array([[ 97, 148, 217, 113],
       [192, 135,  66, 151],
       [187, 116,  55, 155],
       [166, 137,  92, 165],
       [127, 154, 227, 128],
       [128, 132, 163, 119],
       [157, 117, 107, 164],
       [125, 159, 124, 149],
       [164, 123, 117, 169],
       [105, 127, 215, 117],
       [120, 145, 192, 120]])
Counting starts at 1.
The top entry of the column that holds the largest entry -> 217
Find the entry in the top-left corner.
A: 97
The entry at row 1, column 2 is 148
The entry just right of the smallest entry: 155
Find the bottom entry of the column that holds the largest entry.
A: 192
Find the entry directly below 148.
A: 135
The entry in the top-right corner -> 113
Find the entry just left of the smallest entry.
A: 116
Find the entry directly below the smallest entry.
A: 92
Find the entry directly below 159.
A: 123
The entry in the bottom-left corner -> 120
Find the entry at row 2, column 1.
A: 192
Find the entry directly below the largest entry.
A: 163
Find the entry in row 3 and column 1.
A: 187
The entry directly above 145 is 127
Find the entry just left of the largest entry.
A: 154
The largest entry: 227
Find the bottom-right entry.
A: 120
Find the entry directly above the smallest entry.
A: 66

Read these off the matrix that follows.
1) Read off the first entry in reading order.
2) Read off the entry in the bottom-right corner.
3) Read off the entry directly above the smallest entry.
4) Read off the fifth entry in reading order.
5) Read off the entry just right of -436.
6) Read off the third entry on the diagonal from the top-right corner.
7) Read off the largest entry in the first column.
8) Read off the entry directly below 507.
array([[ 311,  464, -404,  125, -521,  346,  433,  832,   47],
       [ 770,  558, -423,  668, -202,  715,   32,  460,  189],
       [ 507,  430, -390,  -13, -106,  412,  746,  745,  394],
       [ 261,  563, -581,  529, -136,  381,  104,  625,  127],
       [ 353,  453, -436, -181, -688,  618,  281,  781,  -55],
       [ 385,  182, -597,   -7, -344,  358,  311,  770,  149]])
1) 311
2) 149
3) -136
4) -521
5) -181
6) 746
7) 770
8) 261

69  34  38  41  42  59  38  48  60  64  47
19  63  61  43  38  24  41  37  27  26  40
28  49  62  49  43  28  45  27  18  37  44
13  45  56  46  43  20  48  28   8  25  36
75  33  28  52  61  74  57  50  75  58  56
30  50  69  30  23  26  28  37  27  41  31
22  51  57  15  22  25  29  37  41  19  16
59  42  23  63  56  56  50  62  50  65  64
17  59  65  41  48  20  45  20  19  23  32
77  26  41  46  52  66  46  35  60  68  51
Counting starts at 1.
The entry in the top-left corner -> 69
Give the bottom-right entry.
51
The top-right entry is 47
The entry at row 1, column 2 is 34
Give the entry just left of the smallest entry.
28
Give the entry at row 2, column 1.
19
The entry directly above the smallest entry is 18
The entry just right of the largest entry is 26
The entry at row 1, column 3 is 38
The bottom entry of the column that holds the smallest entry -> 60
Give the bottom-left entry.
77
The entry in row 3 and column 3 -> 62
Give the entry at row 3, column 1.
28
Give the entry directly below the smallest entry.
75
Give the entry at row 3, column 2.
49
The entry at row 2, column 3: 61
Give the entry directly above the largest entry.
17
